Below is a small trained network, with its code and all its weights. Each question gives an input and a class and asks what happens when units are switched off, that is, made to give their printed mean instead of their output.

import numpy as np


def w(rows, s, z=0):
    codes = np.array(rows[::2]) - 128.0
    scale = np.full(codes.shape[1], s)
    scale[-1] = z or s
    return codes * scale


def f(y):
    return np.maximum(y, 0)


def log_softmax(a):
    a = a - a.max(-1, keepdims=True)
    return a - np.log(np.exp(a).sum(-1, keepdims=True))


def net(x, mask):
    res = np.array(x, float).reshape(1, 4) / 4 @ E
    y = f(res @ A[0][:, :-1].T + A[0][:, -1])
    res = res + np.where(mask, y, B[0][:, -1]) @ B[0][:, :-1]
    return log_softmax(res[-1] @ U[:, :-1].T + U[:, -1])


A, B = {}, {}
E = w([
[90,109,90,186,62],'x0',
[122,27,182,117,120],'x1',
[141,126,104,41,67],'x2',
[132,163,248,146,74],'x3',
],0.013)
A[0] = w([
[120,78,87,140,182,44],'n1',
[143,78,162,97,162,87],'n2',
[115,161,102,127,131,251],'n3',
[86,109,46,71,163,109],'n4',
[174,137,129,127,141,76],'n5',
[128,45,124,153,72,110],'n6',
[157,108,50,111,142,28],'n7',
[164,110,101,39,58,2],'n8',
[136,97,80,138,134,79],'n9',
[170,2,132,117,140,95],'n10',
[191,124,121,78,191,68],'n11',
[156,216,124,89,167,114],'n12',
[165,137,148,161,212,82],'n13',
[101,89,77,97,158,29],'n14',
[166,120,143,228,148,89],'n15',
[53,127,101,152,59,27],'n16',
[81,111,76,89,194,2],'n17',
[170,138,161,51,237,85],'n18',
[107,176,89,170,83,187],'n19',
[85,116,61,52,18,50],'n20',
[90,102,73,143,126,99],'n21',
[108,151,161,146,87,52],'n22',
[157,193,110,150,144,25],'n23',
[207,105,92,56,83,154],'n24',
[128,57,163,140,126,32],'n25',
[116,197,80,144,92,11],'n26',
[113,107,138,249,200,34],'n27',
[172,228,110,189,99,143],'n28',
[161,180,88,149,70,63],'n29',
[100,148,197,153,42,22],'n30',
[144,173,186,128,94,35],'n31',
[159,56,177,126,102,106],'n32',
[135,138,158,155,206,83],'n33',
[174,109,98,95,198,106],'n34',
[187,171,215,86,178,93],'n35',
[93,191,135,3,75,81],'n36',
[179,165,183,122,116,125],'n37',
[143,143,115,137,120,197],'n38',
[18,120,119,230,119,114],'n39',
[118,130,113,64,44,14],'n40',
[66,108,77,173,19,160],'n41',
[185,131,134,52,108,133],'n42',
[104,180,185,107,84,79],'n43',
[130,122,149,169,174,84],'n44',
],0.012,0.0049)
B[0] = w([
[111,200,115,134,75,181],'n1',
[89,79,153,63,112,181],'n2',
[109,63,119,133,124,197],'n3',
[132,142,101,154,73,228],'n4',
[155,126,129,91,112,141],'n5',
[68,54,179,85,126,201],'n6',
[117,161,107,122,73,192],'n7',
[152,224,135,103,203,216],'n8',
[138,177,80,166,53,170],'n9',
[61,118,105,58,83,218],'n10',
[162,82,146,136,77,193],'n11',
[49,43,153,54,100,207],'n12',
[187,155,191,93,189,188],'n13',
[117,188,123,140,82,180],'n14',
[168,183,136,120,157,200],'n15',
[211,95,218,119,99,181],'n16',
[110,163,132,152,68,185],'n17',
[193,56,160,105,67,233],'n18',
[94,47,129,90,126,209],'n19',
[180,188,149,113,165,241],'n20',
[155,149,127,181,74,182],'n21',
[145,170,67,169,60,168],'n22',
[61,155,160,63,136,169],'n23',
[135,147,125,124,176,233],'n24',
[56,156,105,55,117,177],'n25',
[72,101,151,46,96,180],'n26',
[157,254,157,84,186,229],'n27',
[69,111,133,75,119,221],'n28',
[95,96,148,57,123,178],'n29',
[132,169,68,155,76,216],'n30',
[111,172,51,166,56,187],'n31',
[52,124,100,94,132,208],'n32',
[188,175,156,98,172,184],'n33',
[162,119,125,190,65,198],'n34',
[171,72,155,176,78,230],'n35',
[164,161,146,113,185,238],'n36',
[129,115,69,161,57,198],'n37',
[101,102,111,135,138,164],'n38',
[194,108,191,134,153,229],'n39',
[172,217,142,101,173,197],'n40',
[225,34,187,136,131,244],'n41',
[194,156,166,133,225,212],'n42',
[125,176,66,183,80,199],'n43',
[108,220,150,121,141,172],'n44',
],0.0096,0.011)
U = w([
[117,208,46,187,48,69],'0',
[153,217,138,98,238,50],'1',
[168,76,153,122,128,155],'2',
[4,122,122,27,137,2],'3',
[133,92,118,113,147,218],'4',
],0.013,0.0077)

Each question gives the input, the list of numbers given to net, and the class t.
The units are the neurons (one row each of A and B). Each row of codes is followed by its name. A weight is (code - 128) times the scale printed after its matrix; where a second scale follows, it is the last column's (A, B and U).
mask holds one flag per neuron, in row order. A switched-off neuron (its flag False) gives its mean, the last column of its row in B, instead of its output. The means were averaged over made-up inputs and are rounded, as every weight is.
A unit's drop is (log p(t) with every unit on - log p(t) with that unit switched off) / (log p(t) with every unit on - log p(t) with every unit switched off).
The circuit of an input: a set's keep is (log p(t) with only the set's units on - log p(t) with every unit switched off) / (log p(t) with every unit on - log p(t) with every unit switched off). Starting from the 12 units with the biggest drops (on a tie, the unit counted first), units are removed one at a time, each time the one whose removal leaves the highest keep (on an exact tie, the one counted first), for as long as the keep stays at least 0.8.
circuit, biggest first: the units of the circuit, biggest drop first
top k neurons: the k neurons with the biggest drops, biggest first
drop when u is switched off: that unit's drop, to one decimal
input [-7,-7,-7,7], class 0: circuit, biggest first => [n37]
input [-1,6,-6,-1], class 1: top 2 neurons => [n27, n12]
input [8,-7,6,2], class 2: top 2 neurons => [n41, n16]
input [4,3,8,-6], class 1: top 2 neurons => [n20, n8]
input [-1,2,8,7], class 1: top 4 neurons => [n36, n42, n8, n40]
input [-4,8,7,2], class 3: top 2 neurons => [n10, n32]
input [6,4,-5,-6], class 0: top 3 neurons => [n1, n9, n21]
input [6,-7,-7,0], class 1: top 3 neurons => [n27, n39, n15]
input [-2,5,8,7], class 1: top 2 neurons => [n42, n36]
input [8,-6,-7,7], class 2: top 3 neurons => [n39, n41, n19]
input [1,8,8,5], class 1: top 3 neurons => [n8, n40, n42]
input [-6,-7,4,0], class 3: top 3 neurons => [n12, n41, n23]
input [-8,-1,2,8], class 0: top 2 neurons => [n31, n43]
input [-8,2,-6,0], class 2: circuit, biggest first => [n18]
input [8,3,7,8], class 0: top 2 neurons => [n30, n43]
input [1,-8,6,-3], class 3: drop when n12 is switched off => 0.1
input [-2,1,-2,2], class 4: drop when n41 is switched off => 0.7
input [1,0,1,0], class 4: drop when n35 is switched off => 0.3
